Below are the code and all the weights of a small trained network. Each question names an input and a class and asks about switching units off, where a switched-off unit gives its printed mean instead of its output.

import numpy as np


def w(rows, s, z=0):
    codes = np.array(rows[::2]) - 128.0
    scale = np.full(codes.shape[1], s)
    scale[-1] = z or s
    return codes * scale


def norm(h):
    return h / np.sqrt((h * h).mean(-1, keepdims=True) + 1e-5)


def f(y):
    return np.maximum(y, 0)


def log_softmax(a):
    a = a - a.max(-1, keepdims=True)
    return a - np.log(np.exp(a).sum(-1, keepdims=True))


def net(x, mask):
    res = np.array(x, float).reshape(1, 8) / 4 @ E
    u = 0
    for l in range(3):
        y = f(norm(res) @ A[l][:, :-1].T + A[l][:, -1])
        res = res + np.where(mask[u : u + 6], y, B[l][:, -1]) @ B[l][:, :-1]
        u += 6
    return log_softmax(norm(res)[-1] @ U[:, :-1].T + U[:, -1])


A, B = {}, {}
E = w([
[254,171,142,112,135,233,70,66,122,138,90,124],'x0',
[115,121,127,113,137,136,119,113,120,123,130,138],'x1',
[142,86,121,229,39,93,75,67,122,90,140,249],'x2',
[139,171,137,56,100,46,154,45,183,167,224,103],'x3',
[123,131,135,137,121,132,145,113,140,126,112,124],'x4',
[117,133,128,128,125,134,118,122,138,120,125,125],'x5',
[130,126,132,125,125,127,129,134,128,134,128,133],'x6',
[142,130,129,128,135,112,147,133,126,133,121,136],'x7',
],0.013)
A[0] = w([
[160,113,185,180,86,52,107,38,165,115,236,168,2],'0.n0',
[18,109,134,145,91,53,183,151,94,77,196,123,171],'0.n1',
[87,148,119,74,78,71,195,101,155,124,229,105,68],'0.n2',
[79,43,103,217,73,102,133,139,145,89,189,231,126],'0.n3',
[2,87,140,141,152,118,173,225,131,110,102,124,129],'0.n4',
[165,204,121,69,72,84,134,46,157,142,218,92,77],'0.n5',
],0.0081,0.0074)
B[0] = w([
[153,114,9,50,89,200,128,138,206,174,114,196,191],'0.n0',
[69,129,95,133,134,111,134,187,185,186,82,176,244],'0.n1',
[58,179,158,212,170,155,98,121,148,148,192,154,209],'0.n2',
[107,153,147,125,136,52,81,111,53,142,45,58,235],'0.n3',
[152,17,56,54,105,167,144,147,115,43,204,49,227],'0.n4',
[144,62,222,86,128,67,131,76,85,99,79,94,219],'0.n5',
],0.011)
A[1] = w([
[192,125,132,155,48,164,118,78,144,53,189,253,2],'1.n0',
[213,164,189,98,90,100,113,58,104,98,123,84,93],'1.n1',
[96,125,208,108,233,133,166,101,178,157,199,122,114],'1.n2',
[2,106,141,151,251,123,208,186,160,85,247,154,13],'1.n3',
[111,190,96,147,102,57,163,152,150,211,191,153,127],'1.n4',
[140,195,53,119,121,205,138,154,77,124,100,172,109],'1.n5',
],0.0082,0.0047)
B[1] = w([
[153,77,66,153,114,58,199,148,78,39,120,78,167],'1.n0',
[190,160,99,41,142,204,110,164,30,139,181,120,223],'1.n1',
[133,211,199,219,61,113,92,156,56,126,135,98,227],'1.n2',
[164,120,157,248,64,113,151,120,151,102,210,75,254],'1.n3',
[56,95,137,123,153,155,95,82,192,142,138,169,191],'1.n4',
[106,181,201,156,158,114,133,192,211,90,126,132,180],'1.n5',
],0.011,0.0073)
A[2] = w([
[140,129,30,75,116,190,86,174,246,131,166,123,213],'2.n0',
[36,2,78,231,146,44,154,186,122,76,102,73,1],'2.n1',
[164,95,27,61,45,81,120,4,166,154,242,219,35],'2.n2',
[214,167,87,200,186,213,87,162,53,64,66,137,31],'2.n3',
[218,117,157,197,88,125,77,72,106,75,91,238,37],'2.n4',
[147,189,209,57,243,209,126,170,183,171,120,116,46],'2.n5',
],0.0079,0.0025)
B[2] = w([
[161,88,171,130,186,133,212,116,181,134,153,159,183],'2.n0',
[228,172,145,100,128,171,112,69,81,131,81,152,255],'2.n1',
[133,56,63,115,190,174,228,162,126,131,132,91,181],'2.n2',
[37,123,127,133,104,73,155,168,198,123,173,174,218],'2.n3',
[149,189,96,138,99,156,133,176,91,101,251,108,176],'2.n4',
[115,117,142,126,185,136,83,73,167,145,22,166,191],'2.n5',
],0.014,0.011)
U = w([
[220,63,75,80,122,184,191,142,92,78,167,73,252],'0',
[91,134,179,108,195,160,125,153,204,115,75,176,95],'1',
[157,102,107,137,80,74,63,118,20,109,1,133,141],'2',
[79,186,88,151,59,103,106,205,118,72,195,202,78],'3',
[80,138,201,212,89,100,143,108,148,156,212,72,117],'4',
[173,192,198,41,142,151,87,53,69,177,129,114,58],'5',
[35,71,63,129,108,75,156,88,171,216,128,197,94],'6',
],0.019,0.003)

Each question gives the input, the list of numbers given to net, and the class t.
The units are the neurons (one row each of A and B). Each row of codes is followed by its name. A weight is (code - 128) times the scale printed after its matrix; where a second scale follows, it is the last column's (A, B and U).
mask holds one flag per neuron, layer by layer. A switched-off neuron (its flag False) gives its mean, the last column of its row in B, instead of its output. The means were averaged over made-up inputs and are rounded, as every weight is.
A unit's drop is (log p(t) with every unit on - log p(t) with that unit switched off) / (log p(t) with every unit on - log p(t) with every unit switched off).
The circuit of an input: a set's keep is (log p(t) with only the set's units on - log p(t) with every unit switched off) / (log p(t) with every unit on - log p(t) with every unit switched off). Starting from the 12 units with the biggest drops (on a tie, the unit counted first), units are removed one at a time, each time the one whose removal leaves the highest keep (on an exact tie, the one counted first), for as long as the keep stays at least 0.8.
circuit, biggest first: the units of the circuit, biggest drop first
k most important neurons: the k neurons with the biggest drops, biggest first
top k neurons in layer l: the k neurons of layer l with the biggest drops, biggest first
drop when u is switched off: that unit's drop, to one decimal
input [8,1,1,-6,2,-8,-5,0], class 3: circuit, biggest first -> [2.n3]
input [0,7,6,3,-7,8,-3,-7], class 6: 4 most important neurons -> [0.n0; 0.n3; 0.n4; 2.n1]
input [1,-8,3,-4,1,1,-6,1], class 3: 2 most important neurons -> [0.n1; 2.n3]
input [0,4,7,4,-6,8,1,4], class 6: top 2 neurons in layer 1 -> [1.n1; 1.n3]
input [7,-8,0,-8,2,-4,3,-2], class 1: 3 most important neurons -> [1.n5; 2.n5; 1.n3]
input [3,-4,3,0,3,6,1,-6], class 3: 2 most important neurons -> [0.n4; 0.n5]
input [0,2,1,5,6,-3,-2,-2], class 6: 3 most important neurons -> [0.n0; 0.n2; 0.n4]
input [-6,5,-1,-8,-3,-1,8,7], class 0: top 2 neurons in layer 0 -> [0.n4; 0.n5]
input [1,3,6,2,3,-6,-7,2], class 0: 2 most important neurons -> [0.n0; 2.n2]
input [-7,2,0,4,-3,-8,6,8], class 4: 2 most important neurons -> [0.n2; 1.n3]
input [7,2,0,-1,4,8,-6,4], class 1: top 3 neurons in layer 1 -> [1.n3; 1.n2; 1.n5]
input [-5,6,-3,1,-7,-4,-3,-3], class 4: top 3 neurons in layer 0 -> [0.n2; 0.n0; 0.n1]
input [-4,-8,0,-2,-2,-1,5,0], class 0: 2 most important neurons -> [0.n4; 0.n5]
input [-5,-8,0,-5,6,-4,-8,-7], class 0: 4 most important neurons -> [0.n4; 0.n5; 1.n2; 2.n5]
input [0,5,-2,6,-7,3,1,-7], class 4: circuit, biggest first -> [0.n2]
input [-3,-6,7,0,-6,3,1,-2], class 2: 2 most important neurons -> [0.n3; 2.n3]
input [1,3,4,6,-3,-4,3,-2], class 0: 3 most important neurons -> [0.n0; 2.n2; 0.n5]
input [5,3,1,-6,2,3,0,5], class 3: 2 most important neurons -> [0.n1; 2.n4]
input [1,-7,8,4,-1,-4,-4,0], class 0: 2 most important neurons -> [2.n2; 0.n0]
input [-1,-6,4,-2,3,-2,5,-6], class 2: circuit, biggest first -> [0.n3]
input [-3,-4,0,0,2,3,5,-3], class 0: 2 most important neurons -> [0.n4; 2.n1]
input [-8,-4,0,-5,3,5,3,5], class 0: top 2 neurons in layer 0 -> [0.n4; 0.n5]
input [-8,-3,3,-1,1,0,1,-8], class 2: 2 most important neurons -> [0.n3; 2.n1]
input [-5,-6,1,-2,7,-2,3,0], class 2: top 2 neurons in layer 0 -> [0.n3; 0.n0]
input [-1,-4,3,1,8,-8,3,1], class 6: drop when 0.n0 is switched off -> 3.9
input [-6,2,6,-8,-2,-7,-3,-4], class 2: drop when 2.n5 is switched off -> 0.0
input [-6,3,-2,2,6,-4,4,2], class 4: circuit, biggest first -> [1.n3]
input [4,-4,1,-3,4,-5,-2,-5], class 3: drop when 0.n1 is switched off -> 0.6
input [-1,-7,2,3,8,8,6,7], class 6: drop when 0.n0 is switched off -> 0.4
